Here is a tiny trained network, its code and every weight. The questions are about switching its units off for an input and a class, where a switched-off unit gives its printed mean instead of its output.

import numpy as np


def w(rows, s, z=0):
    codes = np.array(rows[::2]) - 128.0
    scale = np.full(codes.shape[1], s)
    scale[-1] = z or s
    return codes * scale


def f(y):
    return y / 2 * (1 + np.tanh(0.7978845608 * (y + 0.044715 * y**3)))


def log_softmax(a):
    a = a - a.max(-1, keepdims=True)
    return a - np.log(np.exp(a).sum(-1, keepdims=True))


def net(x, mask):
    res = np.array(x, float).reshape(1, 3) / 4 @ E
    y = f(res @ A[0][:, :-1].T + A[0][:, -1])
    res = res + np.where(mask, y, B[0][:, -1]) @ B[0][:, :-1]
    return log_softmax(res[-1] @ U[:, :-1].T + U[:, -1])


A, B = {}, {}
E = w([
[216,218,87],'x0',
[173,59,53],'x1',
[172,139,254],'x2',
],0.0089)
A[0] = w([
[90,189,85,172],'n0',
[194,133,185,214],'n1',
[117,110,176,252],'n2',
[64,80,99,190],'n3',
[152,112,65,144],'n4',
[106,62,118,207],'n5',
[153,108,60,161],'n6',
[158,164,97,225],'n7',
[106,67,120,202],'n8',
[144,127,102,165],'n9',
[139,161,91,138],'n10',
[89,71,109,179],'n11',
[153,174,90,205],'n12',
[59,113,109,208],'n13',
[118,130,145,113],'n14',
[132,114,123,139],'n15',
[93,147,253,205],'n16',
],0.016,0.0027)
B[0] = w([
[119,173,199,183],'n0',
[157,163,145,191],'n1',
[143,76,185,179],'n2',
[68,180,66,199],'n3',
[176,82,143,199],'n4',
[96,92,76,186],'n5',
[175,76,144,208],'n6',
[190,148,156,185],'n7',
[85,85,75,181],'n8',
[173,110,135,154],'n9',
[183,142,172,168],'n10',
[80,130,65,186],'n11',
[178,146,155,191],'n12',
[69,180,89,183],'n13',
[121,117,134,133],'n14',
[132,109,117,133],'n15',
[136,3,179,251],'n16',
],0.012,0.011)
U = w([
[160,72,55,2],'0',
[18,80,21,206],'1',
[196,56,208,220],'2',
[160,255,104,148],'3',
[28,206,96,48],'4',
[92,153,191,18],'5',
],0.0094,0.0036)

Each question gives the input, the list of numbers given to net, and the class t.
The units are the neurons (one row each of A and B). Each row of codes is followed by its name. A weight is (code - 128) times the scale printed after its matrix; where a second scale follows, it is the last column's (A, B and U).
mask holds one flag per neuron, in row order. A switched-off neuron (its flag False) gives its mean, the last column of its row in B, instead of its output. The means were averaged over made-up inputs and are rounded, as every weight is.
A unit's drop is (log p(t) with every unit on - log p(t) with that unit switched off) / (log p(t) with every unit on - log p(t) with every unit switched off).
The circuit of an input: a set's keep is (log p(t) with only the set's units on - log p(t) with every unit switched off) / (log p(t) with every unit on - log p(t) with every unit switched off). Starting from the 12 units with the biggest drops (on a tie, the unit counted first), units are removed one at a time, each time the one whose removal leaves the highest keep (on an exact tie, the one counted first), for as long as the keep stays at least 0.8.
units of the circuit, in order: the units of the circuit, biggest drop first
unit that matters most: the unit with the biggest drop
top k neurons: the k neurons with the biggest drops, biggest first
drop when u is switched off: that unit's drop, to one decimal
input [2,-6,-3], class 5: units of the circuit, in order	(n6, n0)
input [-4,-8,-7], class 4: unit that matters most	n0
input [-3,-6,-6], class 4: top 2 neurons	(n16, n0)
input [-4,-7,-7], class 4: units of the circuit, in order	(n0, n13)
input [3,-4,-6], class 3: top 2 neurons	(n16, n2)
input [-1,-4,-7], class 4: top 2 neurons	(n16, n0)
input [5,-2,-6], class 2: top 3 neurons	(n3, n6, n4)
input [3,1,2], class 3: top 2 neurons	(n16, n6)
input [1,-8,-7], class 4: drop when n12 is switched off	-0.1
input [2,-4,-8], class 3: drop when n16 is switched off	0.3
input [4,8,-6], class 2: drop when n14 is switched off	0.0
